Each row has a name. Each piece below is followed by the name of the row it came from, unless a question asks for something else. Each question is about the rows just above it. Places in a row count from 0.

Q_302: [ 36 -36  26 -42 -20  31  21]
Q_111: [ 14 -43   9 -17  17  36  26]
Q_257: [10 -9 10 -9 55 -9 55]
Q_337: [ 36 -36  26 -42 -20   7  26]
Q_279: [ 36 -36  26 -42  56  31  21]
At which places does Q_257 hold [55]?
4 6
Changed Q_257: [ 10  -9  10  -9  55 -10  55]. Place and old value:
5, [-9]
The row with [ 36 -36  26 -42 -20  31  21] is
Q_302
Places of [10] in row Q_257:
0 2
find: [-36  26 -42  56  31]
Q_279
One entry of Q_257 was changed: [10 -9 10 -8 55 -9 55]. Where, and from what?
3, [-9]

Q_975: [ 1  1  0  2 -4  2 -1  0  1 -2  2 -2 -2 -3  2 -5 -3  0  2 -4  2 -5  0  0
  0  4  2  1  2 -2  2  0 -2  1  0  2  2  1 -4  0  3 -3  2  3 -3  3  2  1
  0  1 -3 -4 -1 -2  0  2  2  0]
Q_730: [-1 -1  1 -1  3 -1 -1 -1  0  1 -3  3  3 -1  1  3  1 -1  1  4  0  1  1 -1
 -1 -4 -2 -2 -2 -1  0 -1  0 -1  0  0  1  2  2  0 -2  1 -1 -1  0 -1 -1  0
 -1 -1  3  3  2 -2 -1 -2 -1  0]
Q_377: [ -1  -1   0  -1   2  -1   0   0   0   1  -2   1   1   1  -1   2   1   0
  -1   2  -1   2   0  -1  -1  -3  -1  -1  -2   0  -1   0   0  -1   0   0
  -1   0   2  -1  52 -45  50  48 -39  49  48  39  35 -23 -48 -14 -40 -11
 -30  48  46 -34]
Q_725: [-1 -1  0 -1  2 -1  0  0  0  1  0  1  1  1 -1  2  1  0 -1  2 -1  2  0 -1
 -1 -3 -1 -1 -2  0 -1  0  0 -1  0  0 -1  0  2 -1 -1  1 -1 -1  1 -1 -1  0
  0 -1  2  1  0  0  0 -1 -1  0]
Q_324: [-1 -5 -1 -3  4 -4  2  1 -1  2  0  0 -1  6 -6  6  5  2 -6  2 -5  7 -1  1
  1 -4 -3 -1 -1  4 -3  2  3 -1 -1  0 -5 -5  4  0 -3  4 -1 -6  6 -6 -3 -2
  0 -1  3 -1 -1  5  1 -2 -1 -1]
Q_318: [ -3  -7  -1  -4   8  -5   1   2  -1   5  -4   3   2   8  -8  11   9   1
  -8   7  -6  13   0  -1  -1 -10  -5  -4  -5   4  -4   1   4  -4  -3  -1
  -7  -5   7  -2  -6   6  -8  -8   9  -9  -5  -3   1  -3  -1   1  -1   7
   0  -3  -2  -2]
Q_928: [-1 -1  0 -1  2 -1  0  0  0  1 -2  1  1  1 -1  2  1  0 -1  2 -1  2  0 -1
 -1 -3 -1 -1 -2  0 -1  0  0 -1  0  0 -1  0  2 -1 -1  1 -1 -1  1 -1 -1  0
  0  0 -1 -1  0  0  0 -9  1  0]
Every place of [0] in Q_725:
2 6 7 8 10 17 22 29 31 32 34 35 37 47 48 52 53 54 57
How many times does Q_975 hold [2]?
15
Changed Q_725: [-1 -1  0 -1  2 -1  0  0  0  1  0  1  1  1 -1  2  1  0 -1  2 -1  2  0 -1
 -1 -3 -1 -1 -2  0 -1  0  0 -1  0  0 -1  0  2 -2 -1  1 -1 -1  1 -1 -1  0
  0 -1  2  1  0  0  0 -1 -1  0]. Place and old value:
39, [-1]
At which places does Q_318 hold [-8]?
14 18 42 43

Q_12: [  0   3 -12   5   9  -6  12]
Q_277: [  6  -2  12  -5 -12  -2  -2]
Q_822: [ 12 -14  45  -2 -39  -6 -33]
Q_764: [-3 -3  6 -3  6 -3 -6]
Q_924: [  7 -15  41 -14 -35  -2 -32]
Times [5] occurs in Q_12:
1
Times [-5] occurs in Q_277:
1
Times [-3] occurs in Q_764:
4
One entry of Q_277 was changed: [  6  -2  12  -4 -12  -2  -2]. Where, and from what?
3, [-5]

